Here is a tiny trained network, its code and every weight. The questions are about switching its units off for an input and a class, where a switched-off unit gives its printed mean instead of its output.

import numpy as np


def w(rows, s, z=0):
    codes = np.array(rows[::2]) - 128.0
    scale = np.full(codes.shape[1], s)
    scale[-1] = z or s
    return codes * scale


def f(y):
    return y / 2 * (1 + np.tanh(0.7978845608 * (y + 0.044715 * y**3)))


def log_softmax(a):
    a = a - a.max(-1, keepdims=True)
    return a - np.log(np.exp(a).sum(-1, keepdims=True))


def net(x, mask):
    res = np.array(x, float).reshape(1, 8) / 4 @ E
    y = f(res @ A[0][:, :-1].T + A[0][:, -1])
    res = res + np.where(mask, y, B[0][:, -1]) @ B[0][:, :-1]
    return log_softmax(res[-1] @ U[:, :-1].T + U[:, -1])


A, B = {}, {}
E = w([
[250,124,175,12,169,153,89,86,169],'x0',
[134,141,129,128,134,127,124,139,113],'x1',
[101,103,122,122,132,139,140,116,149],'x2',
[94,99,129,128,130,118,160,80,170],'x3',
[171,22,64,124,144,66,75,91,36],'x4',
[127,131,129,126,123,130,118,134,125],'x5',
[91,72,210,56,62,83,214,173,77],'x6',
[126,131,127,129,139,119,144,118,132],'x7',
],0.012)
A[0] = w([
[201,131,171,10,172,149,112,90,153,182],'N1',
[103,206,204,131,117,209,172,156,182,254],'N2',
[203,128,167,1,163,169,103,86,161,181],'N3',
[119,88,177,80,73,65,182,172,80,183],'N4',
[139,175,70,175,160,186,77,79,169,237],'N5',
[161,72,30,159,168,128,92,85,83,208],'N6',
],0.0087,0.0082)
B[0] = w([
[181,72,181,85,169,125,76,109,207,228],'N1',
[114,218,204,160,165,209,175,179,207,253],'N2',
[219,76,168,86,140,159,92,101,226,233],'N3',
[131,134,139,40,81,146,179,145,51,213],'N4',
[175,166,11,195,252,149,138,168,198,221],'N5',
[93,118,57,120,102,70,48,75,87,221],'N6',
],0.011,0.018)
U = w([
[90,187,87,230,164,147,169,182,156,244],'0',
[73,136,68,211,143,70,69,74,89,228],'1',
[191,138,120,159,183,195,137,136,187,3],'2',
[150,99,97,124,149,92,27,81,163,21],'3',
[68,196,194,148,77,158,206,154,119,198],'4',
[96,88,69,88,50,83,176,121,67,194],'5',
[135,133,255,100,122,175,143,127,159,65],'6',
[167,38,177,67,103,84,109,95,102,80],'7',
],0.0086,0.0031)

Each question gives the input, the list of numbers given to net, and the class t.
The units are the neurons (one row each of A and B). Each row of codes is followed by its name. A weight is (code - 128) times the scale printed after its matrix; where a second scale follows, it is the last column's (A, B and U).
mask holds one flag per neuron, in row order. A switched-off neuron (its flag False) gives its mean, the last column of its row in B, instead of its output. The means were averaged over made-up inputs and are rounded, as every weight is.
A unit's drop is (log p(t) with every unit on - log p(t) with that unit switched off) / (log p(t) with every unit on - log p(t) with every unit switched off).
The circuit of an input: a set's keep is (log p(t) with only the set's units on - log p(t) with every unit switched off) / (log p(t) with every unit on - log p(t) with every unit switched off). Starting from all 6 units, units are removed one at a time, each time the one whose removal leaves the highest keep (on an exact tie, the one counted first), for as long as the keep stays at least 0.8.
circuit, biggest first: the units of the circuit, biggest drop first
unit that matters most: the unit with the biggest drop
k most important neurons: the k neurons with the biggest drops, biggest first
drop of u: that unit's drop, to one decimal
input [-3,8,3,3,-1,6,-1,2], class 0: circuit, biggest first => [N3]
input [-2,8,1,0,-7,-5,1,-6], class 4: circuit, biggest first => [N5, N3]
input [-6,-7,4,-8,1,4,7,4], class 5: 2 most important neurons => [N2, N4]
input [0,-6,-6,4,4,-2,-2,-3], class 1: 2 most important neurons => [N3, N1]
input [-4,-2,-7,-5,2,-1,1,1], class 5: 2 most important neurons => [N2, N5]
input [0,-3,-5,0,1,-7,6,4], class 5: 2 most important neurons => [N2, N3]
input [2,0,5,5,1,7,-4,-1], class 3: 2 most important neurons => [N2, N6]
input [3,4,4,4,4,1,1,2], class 7: 2 most important neurons => [N5, N2]
input [0,5,2,7,4,-3,3,4], class 5: circuit, biggest first => [N3, N1, N2]
input [-5,2,-8,8,-1,-5,0,0], class 0: 3 most important neurons => [N4, N3, N1]
input [1,-3,6,4,4,2,-8,-2], class 3: 2 most important neurons => [N6, N2]
input [5,-6,-4,4,2,2,-7,7], class 3: 2 most important neurons => [N2, N6]
input [0,5,1,-1,-6,3,-4,-6], class 0: 2 most important neurons => [N3, N1]
input [2,2,-6,-7,5,6,-7,4], class 3: circuit, biggest first => [N6]
input [2,-5,-7,7,1,2,8,3], class 7: 3 most important neurons => [N2, N4, N5]
input [3,5,-2,-3,1,5,-6,7], class 3: 2 most important neurons => [N2, N6]
input [-2,6,-8,-6,1,-2,-8,0], class 1: 2 most important neurons => [N2, N6]
input [-5,2,-1,7,1,5,2,7], class 5: 2 most important neurons => [N2, N5]
input [0,2,8,6,-4,-4,-3,0], class 0: drop of N3 => 0.4
input [1,7,7,5,2,-5,-7,-7], class 3: drop of N6 => 0.7
input [3,4,-8,0,2,-6,8,8], class 7: drop of N2 => 1.3
input [5,-4,-1,4,1,6,7,-6], class 7: drop of N6 => -0.1
input [-6,-8,8,-8,0,-2,4,-1], class 4: unit that matters most => N6
